Here is a tiny trained network, its code and every weight. The questions are about switching its units off for an input and a class, where a switched-off unit gives its printed mean instead of its output.

import numpy as np


def w(rows, s, z=0):
    codes = np.array(rows[::2]) - 128.0
    scale = np.full(codes.shape[1], s)
    scale[-1] = z or s
    return codes * scale


def f(y):
    return y / 2 * (1 + np.tanh(0.7978845608 * (y + 0.044715 * y**3)))


def log_softmax(a):
    a = a - a.max(-1, keepdims=True)
    return a - np.log(np.exp(a).sum(-1, keepdims=True))


def net(x, mask):
    res = np.array(x, float).reshape(1, 5) / 4 @ E
    y = f(res @ A[0][:, :-1].T + A[0][:, -1])
    res = res + np.where(mask, y, B[0][:, -1]) @ B[0][:, :-1]
    return log_softmax(res[-1] @ U[:, :-1].T + U[:, -1])


A, B = {}, {}
E = w([
[2,68,158,204,134,212],'x0',
[133,242,85,211,189,137],'x1',
[131,129,128,128,126,131],'x2',
[141,87,72,73,241,188],'x3',
[136,128,133,130,126,135],'x4',
],0.0098)
A[0] = w([
[209,195,124,80,56,29,222],'N0',
[110,66,133,76,68,126,247],'N1',
[27,138,195,209,97,124,172],'N2',
[135,226,92,221,199,139,229],'N3',
[83,86,103,104,192,195,133],'N4',
[147,47,174,74,93,109,253],'N5',
[158,186,159,141,31,18,186],'N6',
[72,113,188,163,103,124,245],'N7',
[55,77,114,148,183,206,106],'N8',
[192,123,50,2,203,152,201],'N9',
],0.0086,0.0058)
B[0] = w([
[99,113,110,57,166,174,254],'N0',
[54,88,142,116,87,131,197],'N1',
[181,167,138,198,75,122,203],'N2',
[217,198,45,143,156,113,225],'N3',
[82,128,104,89,138,156,175],'N4',
[7,90,180,103,101,127,210],'N5',
[97,144,67,114,122,205,232],'N6',
[102,136,139,170,55,154,190],'N7',
[101,127,83,111,113,197,181],'N8',
[106,114,157,51,180,71,231],'N9',
],0.012,0.014)
U = w([
[89,85,131,101,117,173,253],'0',
[146,156,80,136,170,187,229],'1',
[107,114,240,186,71,119,39],'2',
[184,151,137,221,93,120,36],'3',
[102,101,231,93,191,34,105],'4',
[176,141,113,111,201,8,13],'5',
],0.011,0.0022)

Each question gives the input, the list of numbers given to net, and the class t.
The units are the neurons (one row each of A and B). Each row of codes is followed by its name. A weight is (code - 128) times the scale printed after its matrix; where a second scale follows, it is the last column's (A, B and U).
mask holds one flag per neuron, in row order. A switched-off neuron (its flag False) gives its mean, the last column of its row in B, instead of its output. The means were averaged over made-up inputs and are rounded, as every weight is.
A unit's drop is (log p(t) with every unit on - log p(t) with that unit switched off) / (log p(t) with every unit on - log p(t) with every unit switched off).
The circuit of an input: a set's keep is (log p(t) with only the set's units on - log p(t) with every unit switched off) / (log p(t) with every unit on - log p(t) with every unit switched off). Starting from all 10 units, units are removed one at a time, each time the one whose removal leaves the highest keep (on an exact tie, the one counted first), for as long as the keep stays at least 0.8.
circuit, biggest first: the units of the circuit, biggest drop first
unit that matters most: the unit with the biggest drop
k most important neurons: the k neurons with the biggest drops, biggest first
drop of u: that unit's drop, to one decimal
input [0,7,8,2,4], class 5: circuit, biggest first	(N6, N0, N7)
input [-2,-3,3,8,-3], class 4: circuit, biggest first	(N9)
input [8,5,8,-1,4], class 3: circuit, biggest first	(N2, N0)
input [8,-3,-8,0,-2], class 2: circuit, biggest first	(N2, N0)
input [8,2,0,3,-3], class 1: 3 most important neurons	(N8, N5, N4)
input [-1,-1,-4,6,-1], class 4: circuit, biggest first	(N9, N6)
input [-8,2,-7,1,-3], class 5: 3 most important neurons	(N9, N8, N7)
input [-6,0,8,1,4], class 4: 2 most important neurons	(N9, N3)
input [5,-7,-8,0,-2], class 2: 2 most important neurons	(N0, N6)
input [-6,1,-4,3,2], class 5: 2 most important neurons	(N5, N1)
input [4,1,-6,4,-4], class 1: 2 most important neurons	(N5, N1)
input [-8,-4,7,3,-4], class 4: drop of N9	0.5
input [-3,-2,-8,4,8], class 4: drop of N3	0.0
input [5,-1,4,-6,3], class 2: unit that matters most	N3
input [-1,5,-1,3,2], class 5: drop of N6	0.1
